Look-ups in named tables: a row name and a column name give one cell, copied from the table.

Mitip
|  | Nel | Mekuz | Nosumik | Ratuvut | Sava | Matas | Sema |
|---|---|---|---|---|---|---|---|
| Fem | 35 | 59 | 56 | 34 | 19 | 33 | 76 |
| Godirut | 56 | 42 | 39 | 75 | 52 | 48 | 67 |
| Tiba | 68 | 64 | 48 | 68 | 66 | 40 | 47 |
| Mup | 76 | 24 | 50 | 23 | 79 | 44 | 23 |
| Nural | 44 | 75 | 78 | 27 | 28 | 21 | 63 |
| Sapetu | 75 | 2 | 53 | 16 | 71 | 23 | 10 |
| Mez | 34 | 46 | 48 | 51 | 34 | 43 | 71 |
| Zuk | 82 | 10 | 62 | 18 | 77 | 20 | 22 |
| Fotis | 33 | 48 | 47 | 72 | 48 | 74 | 50 |

What is the Matas of Fotis in Mitip? 74
What is the Nosumik of Mup in Mitip? 50
What is the Sema of Fotis in Mitip? 50
What is the Sava of Zuk in Mitip? 77
What is the Sema of Nural in Mitip? 63
What is the Nosumik of Tiba in Mitip? 48
What is the Ratuvut of Mup in Mitip? 23

Table Derafav
|  | Bunesu | Neliza | Vaf | Selo | Vinades |
|---|---|---|---|---|---|
| Sasesi | 162 | 122 | 97 | 116 | 235 |
| Pem | 64 | 123 | 144 | 129 | 43 |
| Tiko | 32 | 126 | 206 | 122 | 36 |

Selo of Sasesi: 116
Bunesu of Pem: 64
Vaf of Pem: 144
Vinades of Sasesi: 235
Neliza of Tiko: 126
Neliza of Sasesi: 122
Vinades of Tiko: 36
Neliza of Pem: 123
Vaf of Tiko: 206
Vaf of Sasesi: 97
Selo of Pem: 129
Bunesu of Sasesi: 162
Bunesu of Tiko: 32
Selo of Tiko: 122
Vinades of Pem: 43
Which row has the largest Bunesu? Sasesi

Table Fuf
|  | Donefet | Zalare | Gepu | Rubakib | Ragetiz | Zerar |
|---|---|---|---|---|---|---|
| Vivi | 31384 | 26154 | 29185 | 29429 | 28098 | 31152 |
| Torage | 30647 | 29585 | 32974 | 32172 | 25857 | 29290 |
| Mel | 33183 | 28346 | 24857 | 34301 | 34793 | 30134 |
| Bonapim | 34315 | 33339 | 37982 | 34217 | 23549 | 33280 |
| Savo | 27726 | 33694 | 29622 | 31083 | 31566 | 33296 |
| Ranoru | 36333 | 24974 | 9532 | 23714 | 35562 | 36523 |
| Nop | 29935 | 34293 | 37182 | 27948 | 25367 | 31693 |
| Sopapap | 33878 | 27038 | 32094 | 31662 | 27029 | 32096 |
| Dib | 19726 | 39797 | 37781 | 36247 | 1867 | 82508 |
| Rar | 28227 | 34336 | 28874 | 33779 | 32348 | 34527 |
| Fiz | 28205 | 29726 | 32718 | 33534 | 32163 | 32592 |
| Lanogos | 29381 | 32239 | 29104 | 30806 | 25555 | 31205 |

Zerar of Ranoru: 36523
Donefet of Nop: 29935
Gepu of Bonapim: 37982
Zalare of Sopapap: 27038
Rubakib of Torage: 32172
Rubakib of Lanogos: 30806
Ragetiz of Dib: 1867
Row with the largest Rubakib: Dib

Feninuz:
,Vas,Tuku,Nesogi,Vesadi,Nufuvo,Nevil,Fosu
Ruli,4.4,4.4,9.1,4.6,9.4,3.2,6.9
Fev,7.8,5.7,6.9,6.0,4.2,6.6,5.1
Luk,3.2,5.6,5.2,6.6,5.8,6.3,8.9
Lukoviv,5.3,6.4,6.9,6.0,9.1,4.8,5.8
Gifore,3.7,3.8,9.5,3.4,8.3,2.9,7.2
Baga,5.3,5.3,7.7,3.7,7.1,4.1,5.8
Nepev,5.6,6.5,6.5,6.1,8.4,5.5,5.9
Gefed,2.3,7.7,0.6,9.2,3.9,9.3,8.8
Dures,4.3,4.4,9.0,3.3,7.6,3.5,6.3
Kudotu,3.3,7.6,2.4,8.6,5.6,8.0,7.6
Zukipod,6.5,5.8,6.7,5.8,6.8,6.0,6.0
Vurog,8.0,5.7,6.2,5.7,4.1,6.5,6.4
Tev,6.4,6.6,4.9,9.4,4.6,9.1,8.9
Sasem,6.9,6.4,6.5,7.8,7.9,6.1,6.5

Vurog, Vesadi => 5.7
Vurog, Fosu => 6.4
Ruli, Vas => 4.4
Gifore, Vas => 3.7
Zukipod, Nevil => 6.0
Kudotu, Nufuvo => 5.6
Kudotu, Vesadi => 8.6
Gefed, Nevil => 9.3
Nepev, Vas => 5.6
Dures, Vesadi => 3.3
Ruli, Fosu => 6.9
Gefed, Tuku => 7.7
Sasem, Vesadi => 7.8
Luk, Nevil => 6.3
Row with the largest Vas: Vurog

